array([-0.17,  0.17,  0.16,  0.13,  0.04, -0.03]) out 0.04

array([[ 0.148, -0.090,  0.110,  0.184,  0.154,  0.179,  0.174],
       [-0.054,  0.058,  0.018,  0.135,  0.019, -0.136,  0.004],
       [ 0.045, -0.043,  0.108,  0.196,  0.193,  0.204,  0.140]]) out 0.154

array([-9.8, -4.5, 14.5, -5.1, 15.9]) out 15.9

array([[-0.210, -0.100,  0.138,  0.110,  0.089],
       [ 0.049,  0.079,  0.017, -0.122,  0.132]]) out 0.089

array([[ 235.0,  136.5,  188.3,  150.4,  -92.4],
       [ -63.7,    5.5,  -32.2,   -4.9,  -27.1],
       [  21.6, -123.9,  -50.1,  -69.4,  -41.1]]) out -92.4

array([ -5.086,   1.325,  -4.642,  10.912, -11.781,  -7.825,   0.823]) out -11.781
---
-3.86  -2.66  -1.18  -0.54
-1.86   0.09  -0.50   3.03
-1.66   2.99   5.49  -6.06
-> -1.86

 0.02   2.62   0.26  -6.63
 0.92   2.56   2.22  -0.52
-> 0.02

-2.08   2.16  -0.27   4.32   1.81   0.14  -6.78
-1.36  -3.59   1.38   5.15   0.57   0.46  -5.39
-> -2.08

-0.88   0.69   0.61  -0.06   4.71
 3.72  -0.45   4.12   2.93  -5.65
 4.40  -0.49   4.57   2.16  -5.86
-> 3.72

-4.88   6.57   1.88  -0.52   6.52   2.14   2.83
-1.54   2.21  -0.90   2.36  -4.36   4.23   4.17
-> -4.88

 4.85  -0.57   5.03  -1.14  -0.43   5.58  -4.92
-0.77  -4.38   5.31  -1.74  -2.26   0.23  -5.62
-> 4.85

-2.56   5.25  -0.27  -0.33   2.47   1.64   4.81
-1.67   6.31   3.84  -0.79  -0.03   0.41   2.30
 6.51  -3.90  -1.01  -1.33  -0.54  -2.19  -0.37
-> -1.67

-3.41   2.40  -5.45   3.22  -3.88
 0.26  -3.62   1.08   0.72  -0.24
 0.58  -0.65  -0.30   1.09  -0.77
-> 0.26

-1.99   0.13   0.43  -0.59  -3.04  -0.05   0.45
 0.07  -1.97  -0.83  -0.35   1.86  -1.13  -2.20
 4.00  -2.26  -5.59   3.67  -5.59  -5.07   0.20
-> 0.07

 4.81   5.00  -4.61   3.14   0.00   5.26   0.97
 4.63   5.29  -2.45   2.95   3.89   6.34  -2.82
-> 4.81
---
[[-1.65  0.45 -3.25  5.36  5.20  3.04]
 [-1.82 -5.00  3.82  0.97  2.63  2.75]
 [-2.31 -2.97 -1.86  1.75 -1.19 -5.23]] out 0.45

[-2.64  3.46 -5.31  0.45] out 3.46

[-4.04  2.52  1.38 -2.43 -6.71  1.59 -0.14] out 2.52

[ 3.50  5.03  6.11  6.71 -5.24] out 5.03

[-5.60 -5.89  7.25 -2.44  2.02  0.08] out -5.89

[-5.57  1.51  3.54 -0.90] out 1.51

[[-0.66  4.28 -1.19 -5.70 -1.56]
 [ 4.59 -2.30  2.19  7.21  1.21]] out 4.28
---
[[ 4.11 -1.67  3.79  1.25  0.97 -2.99]
 [ 5.42  4.66  2.70 -2.54  3.70  0.41]
 [-0.85  4.76  1.52  0.07  1.77 -0.82]] result: 5.42

[[ 0.65  0.54 -0.98  0.48]
 [-1.80 -1.67 -6.27 -3.95]
 [ 0.16 -0.22 -0.65 -0.38]] result: -1.80

[[-5.94  1.37  5.23  1.19 -1.75]
 [-0.73  3.69  2.95 -3.18 -1.29]
 [-1.99 -4.06  0.14  2.42 -0.92]] result: -0.73

[[-0.40  0.32  1.03  2.90 -2.45 -0.45]
 [ 3.07 -2.00 -6.17  2.84  3.01 -0.79]
 [ 1.48 -2.16  1.96  0.77 -1.50 -1.96]] result: 3.07

[[-5.34 -2.68  2.79 -4.39 -3.22]
 [ 5.44 -1.25  0.57 -2.05  2.71]
 [-5.13  0.76 -0.59  0.69  2.21]] result: 5.44

[[ 4.51  0.77 -0.95 -1.81  0.28 -2.53]
 [-2.66  0.37  5.07 -2.08 -1.44 -0.03]
 [ 6.30 -0.46  0.31 -0.46 -1.12  0.49]] result: -2.66

[[ 1.67 -1.45  1.51 -0.01]
 [ 0.21 -0.65  0.84 -0.54]
 [-0.40 -4.04  1.41 -5.23]] result: 0.21

[[ 2.83 -3.78  3.02 -2.07  4.49]
 [-2.22  4.02 -7.09  5.04  2.60]
 [ 2.16 -4.86  2.12  2.39 -3.44]] result: -2.22

[[ 3.68  1.91  5.14  2.54 -5.52]
 [ 3.32  1.19  1.86 -4.71 -4.62]
 [-1.18  0.56  2.36  0.12  0.11]] result: 3.32
---
(32, -12, -25, 29, -4, 0) out 32
(146, 645, 596, 864, 393, 221, 527) out 146
(-9, -43, 36, 3, -33, 20) out -9
(20, 17, 75, 99, 95) out 20
(905, 52, 31, -509, -259, 312, 536) out 905
(842, -858, -944, 938, -9, -577) out 842
